Here is a tiny trained network, its code and every weight. The questions are about switching its units off for an input and a class, where a switched-off unit gives its printed mean instead of its output.

import numpy as np


def w(rows, s, z=0):
    codes = np.array(rows[::2]) - 128.0
    scale = np.full(codes.shape[1], s)
    scale[-1] = z or s
    return codes * scale


def norm(h):
    return h / np.sqrt((h * h).mean(-1, keepdims=True) + 1e-5)


def f(y):
    return y / 2 * (1 + np.tanh(0.7978845608 * (y + 0.044715 * y**3)))


def log_softmax(a):
    a = a - a.max(-1, keepdims=True)
    return a - np.log(np.exp(a).sum(-1, keepdims=True))


def net(x, mask):
    res = np.array(x, float).reshape(1, 2) / 4 @ E
    u = 0
    for l in range(4):
        y = f(norm(res) @ A[l][:, :-1].T + A[l][:, -1])
        res = res + np.where(mask[u : u + 5], y, B[l][:, -1]) @ B[l][:, :-1]
        u += 5
    return log_softmax(norm(res)[-1] @ U[:, :-1].T + U[:, -1])


A, B = {}, {}
E = w([
[137,92,254,175,190,171,55],'x0',
[221,162,206,208,143,71,106],'x1',
],0.0064)
A[0] = w([
[140,225,7,113,67,159,220,1],'L0N0',
[188,149,211,116,199,175,61,51],'L0N1',
[38,36,126,18,153,193,126,194],'L0N2',
[236,197,162,196,108,3,140,37],'L0N3',
[184,125,213,166,106,143,144,14],'L0N4',
],0.0042,0.00046)
B[0] = w([
[143,107,84,186,226,60,44,252],'L0N0',
[170,80,40,109,138,157,91,211],'L0N1',
[101,170,254,89,11,132,146,227],'L0N2',
[61,135,201,139,51,207,172,237],'L0N3',
[210,112,83,150,114,153,127,169],'L0N4',
],0.0049,0.0042)
A[1] = w([
[129,144,110,99,119,62,118,76],'L1N0',
[143,110,61,111,178,128,98,106],'L1N1',
[163,98,93,171,255,97,91,255],'L1N2',
[96,141,84,112,115,176,168,115],'L1N3',
[153,121,222,99,165,149,109,107],'L1N4',
],0.0067,0.0023)
B[1] = w([
[59,160,72,182,185,156,121,151],'L1N0',
[187,139,204,128,141,77,109,155],'L1N1',
[79,102,2,111,135,106,127,255],'L1N2',
[190,117,141,211,116,175,88,157],'L1N3',
[94,127,60,61,120,126,160,231],'L1N4',
],0.0066,0.0036)
A[2] = w([
[112,119,218,149,33,133,131,250],'L2N0',
[121,81,25,56,128,143,165,170],'L2N1',
[143,131,254,74,144,161,100,184],'L2N2',
[201,173,200,147,126,103,176,103],'L2N3',
[108,191,160,119,84,69,165,2],'L2N4',
],0.0065,0.00099)
B[2] = w([
[133,77,98,130,82,80,220,214],'L2N0',
[157,145,233,223,154,127,112,254],'L2N1',
[82,105,105,53,109,80,117,184],'L2N2',
[193,112,88,147,2,196,145,153],'L2N3',
[111,54,131,136,145,244,65,145],'L2N4',
],0.0051,0.0048)
A[3] = w([
[57,97,73,134,53,151,181,135],'L3N0',
[219,213,38,162,120,28,196,205],'L3N1',
[2,225,111,211,49,131,126,90],'L3N2',
[182,58,123,81,240,113,69,23],'L3N3',
[169,39,149,151,208,106,25,5],'L3N4',
],0.0048,0.0023)
B[3] = w([
[166,169,98,159,199,110,63,220],'L3N0',
[23,52,155,153,141,27,152,254],'L3N1',
[212,183,145,62,162,166,103,234],'L3N2',
[254,85,64,158,144,161,98,179],'L3N3',
[156,45,93,124,147,207,70,209],'L3N4',
],0.0065,0.0035)
U = w([
[107,152,177,161,149,148,137,55],'0',
[23,107,164,11,61,163,145,173],'1',
[128,134,154,99,163,129,193,2],'2',
[131,139,131,97,156,135,193,32],'3',
[175,46,112,140,161,197,79,178],'4',
[143,87,135,177,15,104,215,167],'5',
[131,233,130,64,177,172,89,159],'6',
[47,153,93,172,190,19,135,174],'7',
],0.013,0.0063)

Each question gives the input, the list of numbers given to net, and the class t.
The units are the neurons (one row each of A and B). Each row of codes is followed by its name. A weight is (code - 128) times the scale printed after its matrix; where a second scale follows, it is the last column's (A, B and U).
mask holds one flag per neuron, layer by layer. A switched-off neuron (its flag False) gives its mean, the last column of its row in B, instead of its output. The means were averaged over made-up inputs and are rounded, as every weight is.
A unit's drop is (log p(t) with every unit on - log p(t) with that unit switched off) / (log p(t) with every unit on - log p(t) with every unit switched off).
The circuit of an input: a set's keep is (log p(t) with only the set's units on - log p(t) with every unit switched off) / (log p(t) with every unit on - log p(t) with every unit switched off). Starting from the 12 units with the biggest drops (on a tie, the unit counted first), units are removed one at a time, each time the one whose removal leaves the highest keep (on an exact tie, the one counted first), for as long as the keep stays at least 0.8.
circuit, biggest first: the units of the circuit, biggest drop first
unit that matters most: the unit with the biggest drop
k most important neurons: the k neurons with the biggest drops, biggest first
k most important neurons of layer l: the k neurons of layer l with the biggest drops, biggest first
drop when u is switched off: that unit's drop, to one decimal
input [-1,-6], class 6: unit that matters most -> L3N0
input [-5,-4], class 7: 2 most important neurons of layer 0 -> L0N0; L0N3
input [-1,-5], class 6: 4 most important neurons -> L3N0; L0N3; L0N2; L3N1
input [4,-2], class 1: 2 most important neurons -> L0N0; L0N2
input [-1,1], class 5: 4 most important neurons -> L1N2; L0N3; L2N0; L1N0
input [-1,-8], class 6: 4 most important neurons -> L3N0; L0N3; L3N1; L3N2
input [2,4], class 5: 2 most important neurons of layer 0 -> L0N0; L0N3
input [-1,-3], class 6: 2 most important neurons -> L0N2; L0N3
input [3,7], class 5: 2 most important neurons of layer 0 -> L0N0; L0N3
input [-7,-7], class 7: 3 most important neurons -> L0N3; L0N0; L3N1
input [-6,5], class 7: 2 most important neurons -> L0N0; L0N2
input [-8,-8], class 7: 2 most important neurons of layer 0 -> L0N3; L0N0
input [3,6], class 5: 2 most important neurons -> L0N0; L0N3
input [2,6], class 5: most important neuron -> L0N0
input [-7,-6], class 7: 2 most important neurons -> L0N3; L0N0
input [-2,-3], class 6: 3 most important neurons -> L0N2; L0N1; L3N2
input [-3,-2], class 7: 2 most important neurons -> L0N0; L0N3
input [1,8], class 5: drop when L0N3 is switched off -> 0.3
input [-1,-1], class 7: drop when L0N0 is switched off -> 4.4
input [0,3], class 5: circuit, biggest first -> L0N3
input [7,-6], class 1: drop when L0N2 is switched off -> 0.1
input [0,1], class 5: drop when L2N0 is switched off -> 0.1
